Here is a tiny trained network, its code and every weight. The questions are about switching its units off for an input and a class, where a switched-off unit gives its printed mean instead of its output.

import numpy as np


def w(rows, s, z=0):
    codes = np.array(rows[::2]) - 128.0
    scale = np.full(codes.shape[1], s)
    scale[-1] = z or s
    return codes * scale


def norm(h):
    return h / np.sqrt((h * h).mean(-1, keepdims=True) + 1e-5)


def f(y):
    return np.maximum(y, 0)


def log_softmax(a):
    a = a - a.max(-1, keepdims=True)
    return a - np.log(np.exp(a).sum(-1, keepdims=True))


def net(x, mask):
    res = np.array(x, float).reshape(1, 4) / 4 @ E
    u = 0
    for l in range(4):
        y = f(norm(res) @ A[l][:, :-1].T + A[l][:, -1])
        res = res + np.where(mask[u : u + 4], y, B[l][:, -1]) @ B[l][:, :-1]
        u += 4
    return log_softmax(norm(res)[-1] @ U[:, :-1].T + U[:, -1])


A, B = {}, {}
E = w([
[126,115,128,135,136,130,127,124,125,128,129],'x0',
[208,132,190,162,70,165,67,161,93,85,253],'x1',
[246,149,74,111,200,124,218,30,148,89,189],'x2',
[147,128,33,152,114,171,186,232,67,206,155],'x3',
],0.0017)
A[0] = w([
[79,126,57,1,185,63,156,104,161,127,73,67],'L0N0',
[199,122,125,61,119,133,86,145,75,86,223,54],'L0N1',
[134,110,241,57,158,108,75,48,144,95,98,46],'L0N2',
[167,117,73,130,147,187,189,216,10,253,144,6],'L0N3',
],0.0021)
B[0] = w([
[142,110,170,221,124,173,169,126,113,148,130,254],'L0N0',
[122,136,156,196,146,147,194,130,126,159,85,217],'L0N1',
[94,158,49,172,98,117,116,126,164,78,164,249],'L0N2',
[89,139,81,145,103,73,112,140,231,4,160,252],'L0N3',
],0.0035,0.0016)
A[1] = w([
[105,160,252,33,155,82,42,26,151,76,92,7],'L1N0',
[17,88,199,84,5,124,5,235,131,224,29,29],'L1N1',
[129,131,131,127,130,121,126,127,124,130,129,121],'L1N2',
[185,108,82,98,175,114,173,44,162,149,118,128],'L1N3',
],0.0019,0.0015)
B[1] = w([
[99,76,4,168,59,125,135,185,165,97,172,174],'L1N0',
[141,149,132,4,221,96,74,135,57,113,179,252],'L1N1',
[127,126,127,127,128,129,127,128,131,127,131,128],'L1N2',
[112,156,131,70,129,130,63,151,84,144,120,192],'L1N3',
],0.0031,0.0028)
A[2] = w([
[67,92,109,90,163,110,171,100,148,192,3,47],'L2N0',
[109,119,197,134,112,104,87,39,199,79,113,1],'L2N1',
[231,135,107,104,178,140,190,43,132,132,158,85],'L2N2',
[192,102,242,162,57,160,88,160,103,116,199,26],'L2N3',
],0.0034,0.00092)
B[2] = w([
[249,177,210,202,113,191,160,46,122,146,157,217],'L2N0',
[119,101,26,149,76,139,183,241,160,122,175,215],'L2N1',
[45,95,184,52,131,91,17,191,73,143,104,252],'L2N2',
[144,159,156,173,181,145,221,11,153,200,3,234],'L2N3',
],0.0034,0.003)
A[3] = w([
[169,104,129,1,173,106,109,112,88,117,158,91],'L3N0',
[123,119,95,132,113,136,137,148,130,137,122,39],'L3N1',
[121,119,26,150,72,138,144,190,127,148,152,1],'L3N2',
[98,114,99,132,98,115,103,126,169,88,127,116],'L3N3',
],0.0041,0.00095)
B[3] = w([
[35,149,157,57,73,139,51,226,74,165,82,254],'L3N0',
[143,106,127,128,116,127,120,114,144,93,164,149],'L3N1',
[142,34,59,116,88,59,121,22,255,5,177,230],'L3N2',
[194,88,55,102,164,118,173,172,128,128,177,213],'L3N3',
],0.0027,0.003)
U = w([
[123,87,2,145,98,94,141,138,216,48,180,249],'0',
[83,131,173,7,142,113,38,189,49,157,115,126],'1',
[192,164,195,228,146,172,207,43,125,188,90,2],'2',
],0.0059,0.00041)

Each question gives the input, the list of numbers given to net, and the class t.
The units are the neurons (one row each of A and B). Each row of codes is followed by its name. A weight is (code - 128) times the scale printed after its matrix; where a second scale follows, it is the last column's (A, B and U).
mask holds one flag per neuron, layer by layer. A switched-off neuron (its flag False) gives its mean, the last column of its row in B, instead of its output. The means were averaged over made-up inputs and are rounded, as every weight is.
A unit's drop is (log p(t) with every unit on - log p(t) with that unit switched off) / (log p(t) with every unit on - log p(t) with every unit switched off).
The circuit of an input: a set's keep is (log p(t) with only the set's units on - log p(t) with every unit switched off) / (log p(t) with every unit on - log p(t) with every unit switched off). Starting from the 12 units with the biggest drops (on a tie, the unit counted first), units are removed one at a time, each time the one whose removal leaves the highest keep (on an exact tie, the one counted first), for as long as the keep stays at least 0.8.
units of the circuit, in order: the units of the circuit, biggest drop first
most important unit: the unit with the biggest drop
top k neurons: the k neurons with the biggest drops, biggest first
top k neurons in layer l: the k neurons of layer l with the biggest drops, biggest first
drop when u is switched off: that unit's drop, to one decimal
input [1,4,-1,-5], class 0: units of the circuit, in order : L2N1
input [-4,5,8,6], class 1: units of the circuit, in order : L2N2, L3N0
input [0,5,-6,6], class 0: top 2 neurons in layer 2 : L2N2, L2N0
input [1,6,4,-2], class 2: top 2 neurons : L2N3, L1N1
input [7,7,-6,8], class 0: top 2 neurons in layer 0 : L0N3, L0N0
input [-3,-7,7,4], class 1: top 2 neurons : L2N2, L2N3
input [5,-6,-5,1], class 2: top 3 neurons : L2N0, L2N2, L0N0
input [-1,-5,-8,8], class 0: top 3 neurons : L0N3, L2N2, L3N2
input [-6,6,6,1], class 1: top 3 neurons : L2N2, L0N0, L2N0
input [-7,-3,-4,-4], class 0: top 2 neurons in layer 3 : L3N0, L3N3
input [2,6,4,4], class 2: top 2 neurons : L1N1, L2N3
input [-2,0,-4,5], class 0: top 2 neurons : L0N3, L2N2
input [0,1,4,-3], class 1: top 2 neurons : L2N2, L0N3
input [4,-6,-4,8], class 0: most important unit : L0N3
input [1,5,3,-1], class 2: top 2 neurons : L2N3, L1N1
input [6,6,-3,4], class 2: drop when L3N3 is switched off : 0.0
input [-5,-8,-1,-3], class 2: drop when L2N0 is switched off : 0.1
input [-3,-3,4,-2], class 1: drop when L2N2 is switched off : 1.9
input [0,-6,8,-3], class 1: drop when L2N2 is switched off : 1.3
input [1,-6,3,-3], class 2: units of the circuit, in order : L2N0
